How the items are linked:
state | γ κ π ζ ω λ χ
JN | CT SJ FQ ZR RG LT BL
HN | ML GS ZP DR BF RN PQ
FT | BQ MS LQ ZH LB PR ZG
PZ | HM LB NM HJ MS NB CR
JJ | CM ZR RP SJ LZ TD RZ
CJ | PQ MN DG NB ZN HJ ML
HP | MB HD NZ LD PM RZ TD
ZF | - FS RG GQ FQ GD FB
TM | NM TP HM ZZ TH PN PP
HL | DS ZS JC GD CZ GQ RQ
GZ | ZQ ZN RF PR MN ZH HQ
CT | JN SM MG FL CH BM NH
QB | TD HH RM ZC NQ CM MB
TN | JC NQ DS MP HH DT TT
DQ | CZ RM HH RC DS PH QR
MN | RT CJ CG FB GZ RQ GQ
FQ | MG TB JN HQ ZF ZG PR
BG | ZC LT ZT TD HF SJ LD
DL | JT BS HR SN MQ BC LP
TZ | GD BN MP DS RC - CF
RT | MN PQ BZ LS ZQ FF GS
DS | HL RN TN TZ DQ GS FF
TP | SF TM CF TT QL JD MP
JC | TN HT HL FD MD CP TJ
DR | FS - QF HN LP BN MQ
FL | ZR CM PH CT DT HH DH
HQ | PH RP ZR FQ GQ CZ GZ
TT | TJ ZZ FF TP QN BZ TN
PM | ZZ TJ HJ NM HP DG HT
HJ | DD RQ PM PZ NZ CJ ZS
FC | RM CZ TD ZT ZS RP NZ
PR | BS JT BL GZ FB FT FQ
TJ | TT PM RQ SF HD CG JC
QL | LQ TH BQ QN TP NH BM
DT | CP ZP GS CH FL TN BZ
QF | DM CH DR ZP SM PP PN
ZT | BD ZG BG FC CR TB MS
FD | MP HF GD JC LT RG SF
MJ | RZ DH SN HR RL MB CM
QR | ZH FJ QN BQ FF ZQ DQ
GD | TZ CR FD HL ZG ZF LB
SM | SJ CT LP CM QF ZC HR
ZP | LZ DT HN QF CM NQ RL
LB | CF PZ SF RQ FT FB GD
RP | BF HQ JJ TB ML FC ZN
QN | HD MB QR QL TT DH HH
FS | DR ZF DM ML TB CR NB
GQ | GS ML CP ZF HQ HL MN
DH | RF MJ ZQ NH BZ QN FL
GS | GQ HN DT - PH DS RT
BF | RP PH CM LP HN RM SN
NM | TM SF PZ PM LD QZ HF
DG | RL CG CJ QZ RZ PM LZ
RG | CH DM ZF CP JN FD SC
ZS | RN HL HT CR FC ML HJ
MG | FQ LP CT PH - RC BS
MQ | NB LS PN PQ DL HM DR
MD | HH TD CZ LT JC ZR HD
BM | LT ZC RC HH MP CT QL
RZ | MJ RF ZN RJ DG HP JJ
CM | JJ FL BF SM ZP QB MJ
LD | TH LQ MS HP NM RJ BG
TB | LP FQ SJ RP FS ZT JT
ZQ | GZ SN DH BS RT QR PH
FF | RQ DD TT CF QR RT DS
LQ | QL LD FT HD SF BL LT
CR | BN GD HF ZS ZT FS PZ
RF | DH RZ GZ BL CG HD ZR
CP | DT LZ GQ RG ZR JC CG
NB | MQ FB QZ CJ JT PZ FS
RM | FC DQ QB BD RN BF FJ
CH | RG QF - DT CT MP JD
PQ | CJ RT RL MQ SN DD HN
NH | BL HR BS DH JD QL CT
MP | FD PP TZ TN BM CH TP
QZ | PN SC NB DG RJ NM DM
HT | NQ JC ZS HF TD LZ PM
MB | HP QN FJ TH ZZ MJ QB
ZC | BG BM BD QB PP SM TH
ML | HN GQ LZ FS RP ZS CJ
CF | LB HM TP FF BQ LS TZ
ZH | QR NZ HD FT RQ GZ CZ
CG | BZ DG MN SC RF TJ CP
LP | TB MG SM BF DR BD DL
ZZ | PM TT DD TM MB RL NQ
DD | HJ FF ZZ HM FJ PQ RN
HH | MD QB DQ BM TN FL QN
PP | HF MP BN NQ ZC QF TM
RN | ZS DS NQ BN RM HN DD
BZ | CG RL RT JD DH TT DT
FB | LS NB SC MN PR LB ZF
LS | FB MQ JD RT BS CF -
MS | BC FT LD NZ PZ JT ZT
BS | PR DL NH ZQ LS BQ MG
JT | DL PR RJ ZN NB MS TB
BN | CR TZ PP RN BD DR HM
HF | PP FD CR HT BG DM NM
LT | BM BG ZG MD FD JN LQ
CZ | DQ FC MD ZG HL HQ ZH
DM | QF RG FS LZ SJ HF QZ
NZ | FJ ZH HP MS HJ ZN FC
LZ | ZP CP ML DM JJ HT DG
SF | TP NM LB TJ LQ SC FD
RQ | FF HJ TJ LB ZH MN HL
RC | ZG BD BM DQ TZ MG BQ
TH | LD QL BC MB TM HR ZC
RJ | HR BL JT RZ QZ LD SJ
BD | ZT RC ZC RM BN LP BC
PN | QZ JD MQ RL HR TM QF
JD | SC PN LS BZ NH TP CH
ZG | RC ZT LT CZ GD FQ FT
TD | QB MD FC BG HT JJ HP
NQ | HT TN RN PP QB ZP ZZ
BL | NH RJ PR RF SC LQ JN
BC | MS BQ TH FJ HM DL BD
HR | RJ NH DL MJ PN TH SM
SC | JD QZ FB CG BL SF RG
HM | PZ CF TM DD BC MQ BN
SN | ZN ZQ MJ DL PQ FJ BF
ZN | SN GZ RZ JT CJ NZ RP
FJ | NZ QR MB BC DD SN RM
BQ | FT BC QL QR CF BS RC
PH | HQ BF FL MG GS DQ ZQ
SJ | SM JN TB JJ DM BG RJ
ZR | FL JJ HQ JN CP MD RF
HD | QN HP ZH LQ TJ RF MD
RL | DG BZ PQ PN MJ ZZ ZP

In the rows, 61 stands for zero.

The rows follow the links: the fewer symbols apart two items are, the more alike their rows tend to be.

Rows of some items; one shown again gets a slightly different row:
CR: 92	55	42	92	47	71	69	85	80	43	85	52	81	54	72	29	52	79	58	49	58	62	40	44	59	34	65	49	52	82	55	41	101	60	75	33	73	76	65	49	30	76	73	62	85	55	49	32	64	30	67	44	52	40	61	62	53	53	66	76	45	73	55	47	30	111	56
ZT: 73	62	44	65	64	67	82	68	73	36	67	46	61	48	62	41	39	74	66	36	45	53	39	63	78	35	59	60	51	70	55	45	86	63	106	37	88	64	83	49	29	90	62	63	96	65	71	37	57	28	74	58	55	64	70	40	65	54	66	97	88	75	52	44	35	106	31
ZN: 52	63	38	50	57	46	80	52	47	36	46	63	71	69	48	35	56	48	86	57	73	86	60	50	77	78	82	52	59	56	97	75	76	56	43	61	67	103	65	70	58	70	72	75	82	69	87	83	29	72	56	80	103	76	52	33	101	42	46	84	71	61	58	92	67	51	27
CT: 59	78	78	39	69	55	29	46	70	69	56	88	42	54	63	84	70	54	76	49	24	60	75	107	61	54	42	66	86	50	40	71	30	79	88	70	42	28	77	54	89	43	26	54	40	69	43	54	103	67	56	64	18	60	60	82	46	75	54	32	80	55	48	44	64	63	80
BN: 77	65	65	89	53	72	77	81	65	40	71	75	56	70	71	29	56	82	35	67	36	59	54	57	34	55	72	57	63	83	54	46	106	61	66	44	59	53	54	45	47	81	59	52	89	22	37	28	96	57	59	27	46	50	69	59	44	78	80	69	54	73	60	30	40	102	84
QF: 71	66	91	94	35	53	35	65	76	58	63	85	56	63	59	39	71	62	55	67	45	72	66	74	47	47	65	57	76	72	60	43	65	78	57	34	36	53	55	36	77	65	45	31	62	34	31	41	109	61	53	23	35	15	60	89	47	68	56	60	48	74	41	63	38	77	83
RQ: 62	47	22	65	75	66	86	71	46	61	71	25	70	60	66	80	61	70	61	68	91	47	47	29	63	66	64	58	40	60	58	72	92	43	49	83	83	73	56	81	44	49	84	88	52	85	68	76	8	67	61	91	96	88	54	49	65	60	69	59	45	55	84	59	85	47	41
FL: 47	75	80	46	67	52	29	48	57	68	49	69	49	76	50	71	77	62	82	40	27	53	93	98	62	48	38	71	84	29	56	84	47	77	69	63	39	37	60	76	89	32	48	53	46	68	52	60	90	84	82	67	17	56	71	82	72	72	63	19	88	50	70	46	76	55	84
BM: 61	69	80	48	71	69	52	59	73	89	76	62	45	52	60	83	55	76	52	55	46	35	77	90	53	53	32	80	63	56	19	52	33	67	97	75	60	18	66	52	65	59	40	44	45	58	44	40	82	49	67	66	14	58	78	78	36	89	73	47	80	52	58	25	62	72	74
DD: 39	58	67	91	56	65	101	75	46	50	60	60	49	85	52	43	57	74	27	93	71	51	59	32	46	81	93	66	63	66	82	52	86	53	37	63	71	69	32	53	59	88	74	53	85	19	66	65	45	72	52	54	101	79	78	38	68	76	85	87	52	67	83	68	72	46	53
RL: 38	63	83	80	35	52	53	62	54	64	41	78	51	76	41	46	74	50	44	90	76	78	73	53	65	81	86	56	80	50	90	59	41	61	23	62	31	54	44	51	92	66	61	32	53	33	72	80	67	81	45	38	87	46	52	71	67	68	59	70	45	65	61	107	60	13	71
HD: 62	39	65	45	63	73	56	52	65	108	61	36	65	52	50	94	50	50	67	60	98	44	74	45	70	58	46	66	37	64	52	59	21	33	55	90	73	76	57	83	55	51	71	64	39	97	89	83	9	45	65	89	72	68	73	61	68	58	54	60	69	39	77	61	81	36	42
RT: 45	69	43	57	85	49	72	54	33	42	51	75	47	72	66	77	83	56	52	81	56	71	62	57	44	95	70	62	79	49	71	88	80	67	34	84	56	62	38	69	80	34	63	92	50	43	48	87	53	108	42	80	85	94	54	52	71	70	67	36	44	54	78	78	88	25	74
HR: 48	75	100	56	46	46	62	45	67	77	36	111	42	58	60	55	61	19	50	82	60	78	67	77	59	98	75	62	73	67	80	53	7	75	42	75	40	48	60	45	90	81	36	34	58	37	66	81	69	63	39	41	77	55	50	62	59	62	56	80	64	67	41	80	70	31	57
QL: 49	52	85	48	68	70	59	47	67	107	68	75	38	61	68	103	50	49	35	91	67	39	63	70	44	95	57	66	61	72	42	53	7	53	62	99	65	28	46	62	72	61	43	47	31	53	57	72	49	57	41	78	48	80	65	61	38	83	68	59	67	45	67	34	90	29	68
TZ: 71	63	53	71	78	64	65	74	64	50	85	62	60	68	78	63	67	82	39	60	37	51	55	68	33	54	50	60	58	74	33	72	93	68	68	54	63	40	53	51	46	46	57	78	65	38	23	32	93	60	45	51	26	67	69	66	39	82	85	38	46	65	76	8	60	97	87
TJ: 58	31	55	68	63	81	57	65	60	98	68	25	76	51	65	91	68	61	57	71	109	49	61	31	80	55	46	65	38	52	53	56	35	39	59	86	71	58	53	63	56	51	77	65	28	95	79	80	11	57	65	89	83	53	63	69	53	62	61	55	50	52	68	69	73	28	56
HM: 65	59	77	88	55	66	91	68	65	64	63	83	54	74	71	39	54	59	19	91	62	57	39	39	33	96	88	50	63	96	69	43	81	59	33	59	66	57	46	42	52	87	63	64	75	14	44	54	67	61	35	34	84	64	61	50	46	65	76	76	36	68	67	50	65	66	69
ZQ: 38	69	43	39	78	48	68	38	40	49	42	82	47	75	58	73	74	48	59	73	42	63	69	73	45	102	67	64	83	46	71	96	61	61	34	82	54	76	56	83	75	40	58	89	60	49	64	85	50	99	50	84	77	101	56	45	82	69	70	38	69	44	82	52	105	33	57
DQ: 52	69	57	56	90	62	76	61	47	48	68	41	46	81	60	62	61	90	54	47	23	35	75	73	40	49	50	79	65	50	40	79	92	64	83	67	82	52	60	79	56	56	63	79	77	43	48	38	75	73	81	81	30	92	91	54	66	83	86	40	90	49	99	15	87	78	77
NM: 82	41	79	85	32	76	60	67	84	91	69	60	80	55	65	58	47	47	41	79	113	68	44	27	60	64	69	50	40	92	66	25	32	42	40	55	69	71	54	50	46	82	62	34	55	77	66	58	38	23	51	52	75	29	47	67	55	50	54	84	32	67	48	67	36	55	55
HL: 70	45	24	69	82	69	67	82	51	38	78	16	82	56	69	69	63	99	68	36	65	43	53	54	62	23	42	67	44	45	41	71	111	54	87	50	82	67	61	73	36	40	84	92	72	81	60	49	43	59	87	81	54	75	77	59	65	58	67	43	65	60	76	48	59	87	54
FT: 71	58	37	34	86	70	88	50	59	76	70	48	54	53	79	93	46	49	60	66	82	50	35	48	67	82	53	54	42	82	46	68	55	50	68	91	93	66	74	74	45	61	64	92	56	81	68	78	13	46	46	99	76	100	47	33	58	63	59	74	63	50	72	37	88	61	34
MS: 67	59	48	56	63	72	105	63	65	64	63	64	60	45	62	52	35	53	47	64	78	58	31	39	74	76	84	54	51	86	78	48	62	44	62	66	92	83	64	67	40	103	66	62	78	53	84	69	25	33	55	74	91	89	54	29	70	54	59	111	71	65	60	74	58	75	21
DM: 87	60	68	77	34	60	29	68	83	60	68	70	80	45	62	38	68	54	81	44	65	90	54	64	76	30	61	55	57	72	67	40	57	74	68	22	41	67	74	48	59	57	52	44	64	81	53	43	93	42	70	28	50	18	41	82	56	41	44	60	47	73	27	85	14	88	70
LB: 87	47	30	62	78	71	76	69	67	76	83	46	78	53	89	84	59	56	49	74	90	60	32	31	50	81	62	53	33	91	45	54	71	46	44	79	89	77	53	67	25	48	71	102	50	83	41	62	29	45	33	76	78	79	43	45	50	58	58	53	34	57	68	47	74	67	52
RG: 84	55	58	60	59	67	21	59	75	68	76	57	83	41	79	76	74	52	88	40	69	70	54	76	67	34	29	59	54	64	35	66	58	71	70	47	49	53	81	59	55	21	50	67	31	101	35	52	85	57	65	56	25	26	46	86	49	45	49	27	44	60	38	66	33	82	80
BG: 78	52	79	65	44	72	55	64	81	71	74	48	62	47	49	47	34	63	69	42	66	50	61	62	83	21	51	64	48	71	51	30	37	57	101	42	70	49	77	51	48	84	54	21	72	79	78	40	62	20	83	51	37	36	65	70	49	51	52	96	89	66	36	56	28	88	45

Each walk starts at a row. The symbols on each line, taken left to right, move it on to the next item.
Answer with the item's row; about right is enough.
start 71	73	79	64	57	61	25	60	69	68	68	79	55	65	73	73	75	54	54	57	47	65	66	90	44	56	42	64	75	64	40	72	57	80	66	56	35	33	60	53	75	35	38	57	34	57	25	43	108	72	53	43	18	37	65	90	39	63	61	18	47	56	48	47	50	74	102
ω ω ω λ γ ω 91	43	55	66	58	82	37	71	85	86	86	39	88	45	79	82	56	67	58	45	78	49	54	51	60	30	30	67	35	78	26	49	57	56	89	53	64	54	71	58	41	43	54	62	37	90	47	40	68	37	67	55	25	29	70	85	32	60	60	42	48	56	46	38	37	87	85
γ χ ζ χ 51	53	85	79	66	74	40	75	54	74	64	35	53	66	55	80	71	93	43	65	54	34	87	66	54	34	34	76	53	52	30	61	58	53	81	66	51	26	49	60	71	41	69	43	41	57	47	43	85	65	74	61	24	42	89	97	38	89	80	30	69	58	79	31	69	61	94
start 82	56	73	76	64	79	36	67	75	79	79	64	65	59	73	77	66	75	40	68	49	43	68	70	41	45	33	62	63	72	29	50	58	65	76	59	51	31	47	50	56	50	50	45	39	50	26	34	95	53	54	45	14	35	72	86	23	75	79	32	55	64	60	31	54	83	106
γ π κ ζ 64	49	42	85	53	70	80	87	52	25	71	21	75	62	51	31	55	93	69	40	68	49	57	44	72	25	66	67	46	52	68	52	109	51	77	31	75	71	59	59	35	73	86	60	83	62	73	38	56	52	82	49	73	55	74	57	73	54	74	82	68	73	64	70	38	88	41
π γ γ λ λ ζ 94	48	73	83	35	76	49	78	83	67	78	46	78	49	66	41	53	64	56	45	74	63	49	46	67	27	58	62	42	81	55	26	61	55	79	35	56	62	69	45	48	70	63	34	65	68	59	30	75	23	71	33	43	12	65	81	39	52	55	75	49	70	42	57	24	98	72
start 59	44	43	86	60	64	91	81	51	47	60	37	76	65	54	46	54	74	56	68	97	56	42	21	68	61	78	54	41	65	79	48	82	37	43	63	87	84	49	63	45	78	87	68	79	59	82	76	17	47	62	66	106	76	63	39	75	54	62	90	46	67	65	88	62	51	39
ω λ χ ζ π 72	70	74	44	41	50	30	51	77	57	56	68	69	46	51	45	55	43	96	29	54	78	62	88	88	37	50	57	67	58	66	48	43	78	91	44	56	62	89	46	60	72	45	43	66	90	77	64	79	32	82	52	43	31	51	76	66	41	38	87	78	76	24	89	17	79	48
π ζ γ ω π 44	65	91	88	36	51	38	72	64	35	49	63	49	73	45	36	73	78	67	55	43	65	87	74	67	44	69	72	76	39	75	62	69	81	64	36	29	43	54	47	85	59	56	32	69	30	68	48	103	82	72	25	54	28	72	92	63	70	60	50	63	78	56	87	39	60	88
start 71	41	58	42	68	81	57	42	72	109	69	53	66	40	78	103	46	34	61	67	93	45	57	58	75	67	44	68	49	68	42	52	1	43	64	89	82	55	72	75	50	64	49	58	34	94	76	75	21	38	55	92	58	71	58	54	45	66	56	73	65	48	56	54	68	44	50
π ω λ κ π γ ζ γ 54	45	63	72	38	54	52	66	55	62	45	58	77	56	48	54	70	46	75	65	98	81	61	36	89	62	69	54	53	52	91	50	40	53	43	52	50	74	54	51	73	59	70	49	47	78	95	90	31	62	61	53	97	50	46	72	76	40	38	77	43	71	51	126	45	23	43
λ λ ω χ χ ζ 58	57	71	45	37	59	61	47	70	75	48	87	63	43	59	59	47	25	76	64	86	87	55	66	84	80	74	49	62	68	86	45	12	65	60	56	58	68	77	53	73	75	45	43	46	78	89	83	40	41	49	67	84	57	39	59	71	36	30	90	66	70	32	102	46	34	34
start 44	63	70	62	66	60	104	55	53	65	66	96	40	62	62	53	45	55	26	89	55	55	49	65	48	94	91	58	62	77	72	51	56	59	50	76	80	51	48	48	54	106	57	52	75	16	65	63	55	53	36	58	87	86	58	29	54	72	68	103	72	66	76	47	79	59	53
π ζ ζ κ κ χ π 59	82	71	66	65	61	87	65	59	42	68	83	42	64	60	34	44	79	42	54	23	46	55	80	45	53	70	64	71	68	59	53	78	73	86	46	75	42	64	46	55	96	49	48	97	19	54	38	87	48	66	39	39	69	73	48	53	81	76	99	84	73	63	32	52	98	56
κ κ κ λ χ λ λ ω 62	79	54	55	84	48	58	49	51	60	58	95	55	63	89	72	78	43	48	87	50	81	46	67	26	109	70	46	72	79	53	75	75	66	27	79	57	62	53	64	75	44	54	95	47	45	29	78	67	91	21	59	72	83	39	49	53	68	61	31	26	54	66	60	85	45	81
start 73	45	84	57	43	81	74	49	78	92	57	60	61	42	57	69	34	42	55	69	101	56	47	48	79	68	73	58	49	82	69	31	14	46	65	67	79	70	59	54	55	97	58	30	55	76	97	68	26	18	59	69	69	60	58	56	51	52	51	108	70	60	43	66	55	45	38
γ κ ζ γ ω γ 40	45	83	71	58	75	53	61	55	102	57	47	45	66	60	94	65	65	26	99	88	40	74	57	50	71	61	76	55	60	52	58	36	40	40	93	59	33	31	66	74	46	64	49	29	53	59	77	41	75	48	70	71	60	75	75	47	93	73	43	48	51	90	51	89	16	86
ω λ χ ζ π 56	94	48	36	87	40	51	47	49	40	60	81	47	60	66	69	74	62	73	43	15	63	64	101	45	65	49	66	81	50	45	88	85	87	83	63	64	43	70	60	71	47	42	84	63	53	32	46	98	77	52	72	34	88	61	55	57	70	71	40	78	56	61	38	72	76	64
start 44	81	46	41	80	49	58	53	44	35	57	65	51	73	57	57	73	70	77	42	11	60	76	98	47	63	55	65	85	35	54	94	91	81	75	64	56	60	66	72	70	39	62	80	69	52	40	60	86	89	71	76	39	82	73	54	75	66	69	25	82	46	74	38	75	73	72
γ π ζ ζ ζ 74	72	54	27	69	55	30	49	69	66	72	57	68	41	67	84	66	46	96	26	55	64	63	98	80	34	26	60	67	48	43	72	31	78	101	66	56	48	88	62	61	39	46	62	39	107	61	68	78	55	69	75	27	60	48	77	61	52	42	43	80	52	35	59	53	70	57
χ γ χ κ γ κ λ 76	53	63	39	69	76	39	56	72	87	77	31	64	39	70	87	47	65	75	38	63	38	64	68	78	23	25	71	53	60	25	55	27	56	99	64	72	47	79	66	43	53	51	57	46	98	64	49	63	26	80	77	23	46	74	69	49	61	58	62	81	55	50	40	52	79	60
start 46	83	66	50	59	39	91	43	54	48	42	106	39	69	62	46	57	41	52	82	37	79	49	68	52	103	97	49	87	67	84	69	56	75	46	69	55	68	58	52	80	82	49	61	81	21	58	78	71	76	37	60	89	86	47	32	67	66	61	83	68	61	50	77	73	49	46
χ ω λ ζ ω γ 64	56	45	69	60	67	82	75	61	32	68	26	69	64	45	22	51	89	75	33	53	54	54	51	72	27	62	67	41	55	70	54	104	48	84	39	81	83	68	68	38	81	80	64	97	64	80	38	46	42	93	65	65	69	79	44	81	50	62	83	89	68	67	54	50	101	38
κ λ κ ω ζ λ λ 84	69	42	73	49	48	50	73	75	15	61	72	83	57	74	25	67	60	78	35	52	90	43	63	64	53	69	43	60	71	68	56	106	77	63	27	57	81	71	49	45	61	63	73	79	69	46	37	90	51	69	37	56	45	46	60	63	36	48	69	47	78	37	75	24	99	59
